Below is a small trained network, with its code and all its weights. Each question gives an input and a class and asks what happens when units are switched off, that is, made to give their printed mean instead of their output.

import numpy as np


def w(rows, s, z=0):
    codes = np.array(rows[::2]) - 128.0
    scale = np.full(codes.shape[1], s)
    scale[-1] = z or s
    return codes * scale


def norm(h):
    return h / np.sqrt((h * h).mean(-1, keepdims=True) + 1e-5)


def f(y):
    return y / 2 * (1 + np.tanh(0.7978845608 * (y + 0.044715 * y**3)))


def log_softmax(a):
    a = a - a.max(-1, keepdims=True)
    return a - np.log(np.exp(a).sum(-1, keepdims=True))


def net(x, mask):
    res = np.array(x, float).reshape(1, 3) / 4 @ E
    u = 0
    for l in range(3):
        y = f(norm(res) @ A[l][:, :-1].T + A[l][:, -1])
        res = res + np.where(mask[u : u + 5], y, B[l][:, -1]) @ B[l][:, :-1]
        u += 5
    return log_softmax(norm(res)[-1] @ U[:, :-1].T + U[:, -1])


A, B = {}, {}
E = w([
[120,86,211,119,122,122,81,121,44,140,12],'x0',
[97,89,221,127,148,152,118,32,173,201,178],'x1',
[107,109,108,109,103,182,114,140,98,12,72],'x2',
],0.011)
A[0] = w([
[144,142,60,138,86,120,106,190,33,71,85,31],'L0N1',
[171,86,205,148,176,80,42,95,57,195,33,131],'L0N2',
[109,114,127,105,193,126,160,67,188,148,189,4],'L0N3',
[137,137,108,87,150,79,144,172,32,34,88,27],'L0N4',
[190,105,157,103,165,1,145,149,123,143,127,113],'L0N5',
],0.0067,0.0036)
B[0] = w([
[157,129,38,143,213,155,31,253,220,61,203,209],'L0N1',
[173,16,189,63,54,104,147,95,33,56,108,254],'L0N2',
[66,75,114,239,82,187,179,173,197,88,124,164],'L0N3',
[1,150,138,152,186,163,117,224,177,64,157,195],'L0N4',
[158,153,99,151,93,92,130,97,80,78,70,169],'L0N5',
],0.0079,0.0092)
A[1] = w([
[54,153,150,118,203,158,138,115,171,97,167,111],'L1N1',
[62,97,94,108,109,157,138,85,147,176,168,4],'L1N2',
[126,230,81,122,154,129,165,222,155,123,154,150],'L1N3',
[79,151,254,106,126,203,47,140,93,95,103,194],'L1N4',
[158,231,102,161,175,60,163,141,114,151,150,22],'L1N5',
],0.0071,0.0022)
B[1] = w([
[105,85,200,163,66,125,62,165,43,155,153,179],'L1N1',
[81,107,158,124,183,67,69,155,121,141,116,145],'L1N2',
[180,157,138,130,163,162,139,142,44,102,60,253],'L1N3',
[254,184,149,113,142,119,207,117,110,204,169,216],'L1N4',
[140,113,133,155,82,133,155,7,118,178,58,162],'L1N5',
],0.0089,0.0073)
A[2] = w([
[143,196,219,36,118,44,99,105,54,159,84,151],'L2N1',
[121,205,109,92,86,138,178,43,155,101,34,83],'L2N2',
[106,153,111,73,196,134,59,255,199,62,58,34],'L2N3',
[44,117,153,188,120,125,126,138,219,132,207,6],'L2N4',
[157,213,64,122,192,135,159,115,163,171,80,21],'L2N5',
],0.007,0.0024)
B[2] = w([
[95,112,146,32,132,151,29,52,132,101,158,230],'L2N1',
[101,150,78,191,111,144,144,109,224,196,120,141],'L2N2',
[61,195,21,141,190,158,58,254,96,103,178,255],'L2N3',
[17,116,39,75,114,109,70,94,177,168,142,189],'L2N4',
[157,108,219,212,128,73,153,122,168,175,141,150],'L2N5',
],0.0096,0.0072)
U = w([
[10,114,106,142,99,140,90,103,171,188,170,174],'0',
[175,80,238,16,118,116,110,75,59,118,105,206],'1',
[140,189,56,123,173,168,78,234,96,51,128,200],'2',
[206,189,122,220,125,114,192,110,128,166,82,2],'3',
],0.012,0.0021)

Each question gives the input, the list of numbers given to net, and the class t.
The units are the neurons (one row each of A and B). Each row of codes is followed by its name. A weight is (code - 128) times the scale printed after its matrix; where a second scale follows, it is the last column's (A, B and U).
mask holds one flag per neuron, layer by layer. A switched-off neuron (its flag False) gives its mean, the last column of its row in B, instead of its output. The means were averaged over made-up inputs and are rounded, as every weight is.
A unit's drop is (log p(t) with every unit on - log p(t) with that unit switched off) / (log p(t) with every unit on - log p(t) with every unit switched off).
unit that matters most: the unit with the biggest drop
top k neurons: the k neurons with the biggest drops, biggest first
k most important neurons of layer l: the k neurons of layer l with the biggest drops, biggest first
drop of u: that unit's drop, to one decimal
input [-1,-2,-6], class 3: unit that matters most -> L0N2
input [-5,0,-8], class 3: top 4 neurons -> (L0N2, L0N4, L1N5, L1N3)
input [-4,-2,0], class 3: top 4 neurons -> (L0N4, L0N2, L0N1, L1N5)
input [-5,5,8], class 0: top 2 neurons -> (L0N2, L1N3)
input [7,-4,-3], class 1: top 3 neurons -> (L0N2, L1N4, L2N3)
input [-2,3,8], class 1: top 2 neurons -> (L0N1, L2N3)
input [-1,-1,-1], class 3: 2 most important neurons of layer 0 -> (L0N2, L0N4)
input [-8,-1,-7], class 3: top 2 neurons -> (L1N3, L0N4)
input [1,-7,-8], class 3: top 2 neurons -> (L1N5, L0N2)
input [-8,-4,-4], class 3: drop of L1N2 -> 0.0
input [-4,1,-3], class 0: drop of L0N3 -> 0.5
input [-7,5,8], class 0: drop of L0N1 -> 0.1
